Below is a small trained network, with its code and all its weights. Each question gives an input and a class and asks what happens when units are switched off, that is, made to give their printed mean instead of their output.

import numpy as np


def w(rows, s, z=0):
    codes = np.array(rows[::2]) - 128.0
    scale = np.full(codes.shape[1], s)
    scale[-1] = z or s
    return codes * scale


def f(y):
    return y / 2 * (1 + np.tanh(0.7978845608 * (y + 0.044715 * y**3)))


def log_softmax(a):
    a = a - a.max(-1, keepdims=True)
    return a - np.log(np.exp(a).sum(-1, keepdims=True))


def net(x, mask):
    res = np.array(x, float).reshape(1, 3) / 4 @ E
    y = f(res @ A[0][:, :-1].T + A[0][:, -1])
    res = res + np.where(mask, y, B[0][:, -1]) @ B[0][:, :-1]
    return log_softmax(res[-1] @ U[:, :-1].T + U[:, -1])


A, B = {}, {}
E = w([
[39,170,196,121],'x0',
[85,96,130,2],'x1',
[132,94,241,109],'x2',
],0.016)
A[0] = w([
[201,144,178,229,57],'n1',
[119,103,65,104,21],'n2',
[45,119,177,118,220],'n3',
[125,60,153,85,155],'n4',
[133,123,120,7,204],'n5',
[174,46,187,94,136],'n6',
[134,146,81,103,193],'n7',
[131,100,193,160,1],'n8',
[122,106,143,238,43],'n9',
[187,85,81,138,217],'n10',
[156,51,77,159,204],'n11',
[74,124,160,118,214],'n12',
[32,139,162,131,163],'n13',
[114,204,163,175,94],'n14',
[101,146,105,70,100],'n15',
[139,80,201,160,102],'n16',
[123,54,126,124,143],'n17',
[237,131,165,49,121],'n18',
[155,101,93,151,224],'n19',
[196,94,132,64,134],'n20',
[71,181,103,108,106],'n21',
[98,250,112,159,165],'n22',
[133,161,193,117,109],'n23',
[125,173,95,197,111],'n24',
[125,78,165,89,92],'n25',
[69,195,119,176,157],'n26',
[192,114,112,130,179],'n27',
[136,95,141,185,63],'n28',
[52,136,73,29,3],'n29',
[145,91,221,147,123],'n30',
[169,133,145,192,181],'n31',
[38,83,83,83,159],'n32',
],0.013,0.0094)
B[0] = w([
[105,77,138,111,247],'n1',
[46,134,192,54,148],'n2',
[145,123,73,160,244],'n3',
[130,187,137,147,200],'n4',
[74,143,151,72,247],'n5',
[102,192,184,117,220],'n6',
[187,94,73,173,178],'n7',
[224,101,72,158,158],'n8',
[130,122,139,83,207],'n9',
[106,55,149,111,235],'n10',
[95,53,119,99,224],'n11',
[158,138,79,164,212],'n12',
[199,85,116,123,222],'n13',
[133,164,119,129,190],'n14',
[162,32,132,152,165],'n15',
[137,2,147,163,198],'n16',
[160,226,123,124,159],'n17',
[132,240,177,145,198],'n18',
[113,99,183,132,213],'n19',
[157,206,93,104,192],'n20',
[87,137,97,152,163],'n21',
[125,208,128,149,215],'n22',
[158,69,140,129,179],'n23',
[158,164,133,163,207],'n24',
[109,160,146,96,179],'n25',
[96,199,121,116,205],'n26',
[144,100,151,91,202],'n27',
[94,82,150,90,160],'n28',
[152,67,57,185,192],'n29',
[100,30,108,96,222],'n30',
[166,104,82,159,232],'n31',
[95,44,149,115,203],'n32',
],0.0074,0.015)
U = w([
[173,103,86,185,163],'0',
[106,87,159,127,7],'1',
[130,250,149,150,224],'2',
],0.016,0.0015)

Each question gives the input, the list of numbers given to net, and the class t.
The units are the neurons (one row each of A and B). Each row of codes is followed by its name. A weight is (code - 128) times the scale printed after its matrix; where a second scale follows, it is the last column's (A, B and U).
mask holds one flag per neuron, in row order. A switched-off neuron (its flag False) gives its mean, the last column of its row in B, instead of its output. The means were averaged over made-up inputs and are rounded, as every weight is.
A unit's drop is (log p(t) with every unit on - log p(t) with that unit switched off) / (log p(t) with every unit on - log p(t) with every unit switched off).
The circuit of an input: a set's keep is (log p(t) with only the set's units on - log p(t) with every unit switched off) / (log p(t) with every unit on - log p(t) with every unit switched off). Starting from the 12 units with the biggest drops (on a tie, the unit counted first), units are removed one at a time, each time the one whose removal leaves the highest keep (on an exact tie, the one counted first), for as long as the keep stays at least 0.8.
circuit, biggest first: the units of the circuit, biggest drop first
most important unit: the unit with the biggest drop
top k neurons: the k neurons with the biggest drops, biggest first
drop when u is switched off: that unit's drop, to one decimal
input [2,3,-4], class 0: circuit, biggest first : n29, n7
input [4,8,-7], class 0: most important unit : n29
input [3,4,-7], class 0: top 2 neurons : n29, n7
input [6,5,0], class 0: top 3 neurons : n29, n3, n12
input [2,-5,5], class 0: top 2 neurons : n8, n5
input [-7,1,-8], class 1: top 2 neurons : n2, n10
input [-2,6,-7], class 1: top 3 neurons : n2, n5, n32
input [-4,7,-6], class 1: top 2 neurons : n2, n5
input [-3,-3,1], class 1: top 2 neurons : n3, n12
input [3,7,-6], class 0: drop when n29 is switched off : 1.1
input [2,-6,0], class 2: drop when n26 is switched off : 0.2
input [2,-1,7], class 0: drop when n11 is switched off : 0.1
